Below are the code and all the weights of a small trained network. Each question names an input and a class and asks about switching units off, where a switched-off unit gives its printed mean instead of its output.

import numpy as np


def w(rows, s, z=0):
    codes = np.array(rows[::2]) - 128.0
    scale = np.full(codes.shape[1], s)
    scale[-1] = z or s
    return codes * scale


def norm(h):
    return h / np.sqrt((h * h).mean(-1, keepdims=True) + 1e-5)


def f(y):
    return y / 2 * (1 + np.tanh(0.7978845608 * (y + 0.044715 * y**3)))


def log_softmax(a):
    a = a - a.max(-1, keepdims=True)
    return a - np.log(np.exp(a).sum(-1, keepdims=True))


def net(x, mask):
    res = np.array(x, float).reshape(1, 7) / 4 @ E
    u = 0
    for l in range(3):
        y = f(norm(res) @ A[l][:, :-1].T + A[l][:, -1])
        res = res + np.where(mask[u : u + 5], y, B[l][:, -1]) @ B[l][:, :-1]
        u += 5
    return log_softmax(norm(res)[-1] @ U[:, :-1].T + U[:, -1])


A, B = {}, {}
E = w([
[171,89,91,90,246],'x0',
[95,197,34,185,184],'x1',
[254,170,167,142,139],'x2',
[162,92,196,138,161],'x3',
[90,149,101,32,164],'x4',
[168,100,31,16,85],'x5',
[195,161,87,22,104],'x6',
],0.0063)
A[0] = w([
[154,97,206,128,119,138],'0.n0',
[228,147,112,222,44,129],'0.n1',
[79,113,150,90,11,109],'0.n2',
[169,222,93,127,98,4],'0.n3',
[104,81,210,86,50,249],'0.n4',
],0.012,0.0015)
B[0] = w([
[161,79,100,108,89,201],'0.n0',
[167,89,156,251,193,253],'0.n1',
[109,118,76,150,54,219],'0.n2',
[119,212,102,151,148,188],'0.n3',
[185,72,113,109,52,241],'0.n4',
],0.012,0.0056)
A[1] = w([
[150,106,194,107,125,219],'1.n0',
[138,95,136,147,50,6],'1.n1',
[199,68,129,57,171,173],'1.n2',
[133,197,160,98,157,36],'1.n3',
[8,75,133,192,154,156],'1.n4',
],0.012,0.0015)
B[1] = w([
[222,50,112,55,48,175],'1.n0',
[67,84,114,109,76,228],'1.n1',
[221,164,252,78,113,253],'1.n2',
[198,126,43,69,90,135],'1.n3',
[37,77,176,63,169,253],'1.n4',
],0.013,0.0046)
A[2] = w([
[110,128,59,80,79,2],'2.n0',
[149,134,176,75,165,104],'2.n1',
[167,115,121,145,126,140],'2.n2',
[138,246,86,114,125,122],'2.n3',
[73,151,134,157,119,136],'2.n4',
],0.013,0.00083)
B[2] = w([
[82,176,103,222,104,252],'2.n0',
[124,248,167,47,95,241],'2.n1',
[143,78,192,172,142,198],'2.n2',
[201,172,8,159,204,251],'2.n3',
[163,159,128,44,188,192],'2.n4',
],0.012,0.0029)
U = w([
[182,206,176,67,137,97],'0',
[127,242,14,166,203,118],'1',
[9,142,151,113,207,253],'2',
[137,57,169,154,63,183],'3',
[117,127,157,252,221,38],'4',
[43,140,57,183,48,95],'5',
],0.012,0.0022)

Each question gives the input, the list of numbers given to net, and the class t.
The units are the neurons (one row each of A and B). Each row of codes is followed by its name. A weight is (code - 128) times the scale printed after its matrix; where a second scale follows, it is the last column's (A, B and U).
mask holds one flag per neuron, layer by layer. A switched-off neuron (its flag False) gives its mean, the last column of its row in B, instead of its output. The means were averaged over made-up inputs and are rounded, as every weight is.
A unit's drop is (log p(t) with every unit on - log p(t) with that unit switched off) / (log p(t) with every unit on - log p(t) with every unit switched off).
The circuit of an input: a set's keep is (log p(t) with only the set's units on - log p(t) with every unit switched off) / (log p(t) with every unit on - log p(t) with every unit switched off). Starting from the 12 units with the biggest drops (on a tie, the unit counted first), units are removed one at a time, each time the one whose removal leaves the highest keep (on an exact tie, the one counted first), for as long as the keep stays at least 0.8.
units of the circuit, in order: the units of the circuit, biggest drop first
most important unit: the unit with the biggest drop
k most important neurons: the k neurons with the biggest drops, biggest first
k most important neurons of layer l: the k neurons of layer l with the biggest drops, biggest first
drop when u is switched off: that unit's drop, to one decimal
input [2,-3,-3,-3,-2,5,3], class 5: most important unit -> 0.n2
input [-2,4,3,7,-5,0,0], class 4: 2 most important neurons -> (0.n1; 0.n4)
input [8,-1,-8,7,8,2,1], class 0: 2 most important neurons -> (1.n2; 2.n1)
input [7,0,-7,8,0,1,-4], class 0: units of the circuit, in order -> (1.n2; 0.n1)
input [7,-8,-2,0,5,-7,-5], class 0: units of the circuit, in order -> (2.n1; 0.n1)
input [0,-2,1,-1,1,6,-2], class 5: 3 most important neurons -> (0.n2; 2.n0; 0.n1)
input [7,3,3,1,3,-7,1], class 0: 2 most important neurons -> (0.n3; 0.n2)
input [-2,5,-7,5,5,3,3], class 2: 2 most important neurons of layer 2 -> (2.n3; 2.n4)
input [4,4,2,3,-4,-8,-6], class 2: 2 most important neurons -> (1.n4; 0.n4)
input [-8,-3,2,-8,7,-4,5], class 5: 3 most important neurons -> (0.n2; 0.n4; 1.n1)
input [-2,-6,-7,-4,7,-5,8], class 5: 2 most important neurons -> (0.n2; 2.n0)
input [-7,-6,-3,-6,-7,5,3], class 5: 2 most important neurons -> (0.n2; 1.n2)
input [-7,-1,3,-3,-3,7,2], class 5: 2 most important neurons -> (0.n2; 1.n2)
input [-1,2,-4,7,-5,-2,-6], class 2: units of the circuit, in order -> (1.n4)
input [-7,-4,-1,-2,7,2,-1], class 5: 3 most important neurons -> (0.n2; 2.n0; 1.n2)
input [-6,-2,-1,6,7,5,-3], class 5: 2 most important neurons -> (0.n2; 2.n0)
input [8,7,7,3,5,6,-5], class 0: 2 most important neurons of layer 2 -> (2.n1; 2.n0)
input [-4,6,4,4,4,0,0], class 1: drop when 0.n3 is switched off -> 0.1
input [-1,4,-2,-4,7,0,-6], class 2: drop when 1.n4 is switched off -> 0.2
input [2,2,8,-4,1,-3,5], class 1: drop when 0.n3 is switched off -> 0.3
input [-3,2,-1,2,-1,-2,4], class 1: most important unit -> 0.n3
input [-7,2,3,-3,-5,-2,6], class 4: drop when 0.n1 is switched off -> 0.9
